[[121 139 115 123 123 119 140 125 139 142 122 129 124 156 121]
 [125 136 123 123 123 124 138 132 135 139 124 134 131 136 125]]
:
[[121 121 139 115 123 123 119 140 125 139 142 122 129 124 156]
 [125 125 136 123 123 123 124 138 132 135 139 124 134 131 136]]

[[137 127 128 106 135 127 136 129]
 [136 131 123 106 122 129 130 114]
 [125 134 131 106 131 131 119 126]
 [129 132 137 106 129 125 135 136]
 [136 124 122 106 133 129 131 127]
 [113 134 120 106 131 131 130 127]
 [136 129 132 106 127 120 132 138]]
:
[[129 137 127 128 106 135 127 136]
 [114 136 131 123 106 122 129 130]
 [126 125 134 131 106 131 131 119]
 [136 129 132 137 106 129 125 135]
 [127 136 124 122 106 133 129 131]
 [127 113 134 120 106 131 131 130]
 [138 136 129 132 106 127 120 132]]

[[107 112 121 137 140]
 [123 126 126 130 130]
 [147 102 133 143 140]
 [107 105 121 141 143]
 [115 119 123 133 134]
 [147 105 133 141 138]
 [107 112 121 139 140]]
:
[[140 107 112 121 137]
 [130 123 126 126 130]
 [140 147 102 133 143]
 [143 107 105 121 141]
 [134 115 119 123 133]
 [138 147 105 133 141]
 [140 107 112 121 139]]

[[131 126 129 103 148 120 130 121 147 140 120 128 141 145 129]
 [131 122 141 106 143 125 123 132 115 134 128 125 128 109 104]
 [124 144 138 126 134 127 130 127 122 143 126 138 124 131 135]
 [133 132 138 132 136 117 122 140 122 128  98 147 116 142 125]]
:
[[129 131 126 129 103 148 120 130 121 147 140 120 128 141 145]
 [104 131 122 141 106 143 125 123 132 115 134 128 125 128 109]
 [135 124 144 138 126 134 127 130 127 122 143 126 138 124 131]
 [125 133 132 138 132 136 117 122 140 122 128  98 147 116 142]]

[[136 124 123 137 135 136 123 124]
 [123 140 139 119 125 123 139 139]
 [122 131 128 146 122 123 129 133]
 [114 137 132 147 114 115 134 140]
 [122 131 128 146 122 123 129 133]
 [130 128 127 138 130 130 127 129]
 [142 120 120 136 141 142 120 120]
 [107 138 131 158 107 109 135 142]]
:
[[124 136 124 123 137 135 136 123]
 [139 123 140 139 119 125 123 139]
 [133 122 131 128 146 122 123 129]
 [140 114 137 132 147 114 115 134]
 [133 122 131 128 146 122 123 129]
 [129 130 128 127 138 130 130 127]
 [120 142 120 120 136 141 142 120]
 [142 107 138 131 158 107 109 135]]

[[135 127 113]
 [131 122 146]
 [121 148 127]
 [144 149 149]
 [145 120 138]
 [146 139 122]
 [112 125 118]
 [123 120 127]]
:
[[113 135 127]
 [146 131 122]
 [127 121 148]
 [149 144 149]
 [138 145 120]
 [122 146 139]
 [118 112 125]
 [127 123 120]]

[[126 131 130 121 132 126 125 131 126 132 127]
 [127 137 146 117 133 124 128 125 120 136 131]
 [144 129 122 155 113 118 115 150 128 130 116]
 [139 135 132 126 122 123 115 136 143 130 125]
 [126 128 129 130 124 124 127 123 126 131 127]]
:
[[127 126 131 130 121 132 126 125 131 126 132]
 [131 127 137 146 117 133 124 128 125 120 136]
 [116 144 129 122 155 113 118 115 150 128 130]
 [125 139 135 132 126 122 123 115 136 143 130]
 [127 126 128 129 130 124 124 127 123 126 131]]
---
[[126 128 130 113 139 156 116]
 [127 131 129 126 140 135 126]
 [107 120 139 113 118 147 142]
 [105 126 140 120 132 138 152]
 [104 125 141 120 129 137 153]
 [135 122 124 127 108 126 118]
 [128 113 128 109  98 152 113]
 [108 127 139 113 141 153 140]
 [138 131 124 123 139 141 110]]
:
[[127 131 129 126 140 135 126]
 [105 126 140 120 132 138 152]
 [135 122 124 127 108 126 118]
 [108 127 139 113 141 153 140]]

[[141 119 127 125 143 117 120 126 130 138]
 [147 118 130 128 138 117 119 129 133 136]
 [128 130 136 141  99 132 129 139 133 123]]
:
[[147 118 130 128 138 117 119 129 133 136]]

[[137 114 120 121 119 139 129 135 140 121 130 129 133]
 [127 133 128 128 132 128 135 126 127 130 133 136 100]
 [123 130 139 138 131 123 122 124 123 133 121 122 129]
 [132 128 120 120 126 133 135 131 132 124 135 135 126]]
:
[[127 133 128 128 132 128 135 126 127 130 133 136 100]
 [132 128 120 120 126 133 135 131 132 124 135 135 126]]

[[127 140 144 115 129 126 130 115 118 128]
 [135 125 125 123 131 136 105 125 123 134]
 [116 124 123 136 115 118 136 133 135 115]
 [144 135 136 120 147 142 122 123 120 147]
 [126 138 141 114 128 125 130 115 117 127]
 [126 135 138 116 128 125 133 116 119 127]
 [136 125 125 123 132 137 103 125 123 135]
 [136 126 128 118 133 136 108 120 119 135]]
:
[[135 125 125 123 131 136 105 125 123 134]
 [144 135 136 120 147 142 122 123 120 147]
 [126 135 138 116 128 125 133 116 119 127]
 [136 126 128 118 133 136 108 120 119 135]]

[[118 148 101 114 117 117 112 142]
 [138 109 154 138 135 140 142 118]
 [124 123 135 149 146 124 131 108]
 [128 117 143 152 148 128 136 105]]
:
[[138 109 154 138 135 140 142 118]
 [128 117 143 152 148 128 136 105]]

[[113 121]
 [133 136]
 [123 127]
 [116 103]
 [113 103]
 [113 121]
 [113 112]
 [122 118]
 [134 134]
 [118 120]
 [130 133]
 [123 126]]
:
[[133 136]
 [116 103]
 [113 121]
 [122 118]
 [118 120]
 [123 126]]

[[152 150 144 112 119 118 111]
 [140 139 139 121 128 123 120]
 [141 140 137 121 124 124 121]
 [109 110 118 148 141 141 149]
 [111 112 120 146 140 140 146]
 [135 134 137 125 131 126 124]
 [115 116 124 142 140 137 142]
 [132 131 139 126 138 125 124]
 [149 148 137 117 115 122 117]
 [147 145 148 113 129 117 111]
 [113 113 123 144 142 138 144]
 [108 109 117 149 141 142 150]]
:
[[140 139 139 121 128 123 120]
 [109 110 118 148 141 141 149]
 [135 134 137 125 131 126 124]
 [132 131 139 126 138 125 124]
 [147 145 148 113 129 117 111]
 [108 109 117 149 141 142 150]]
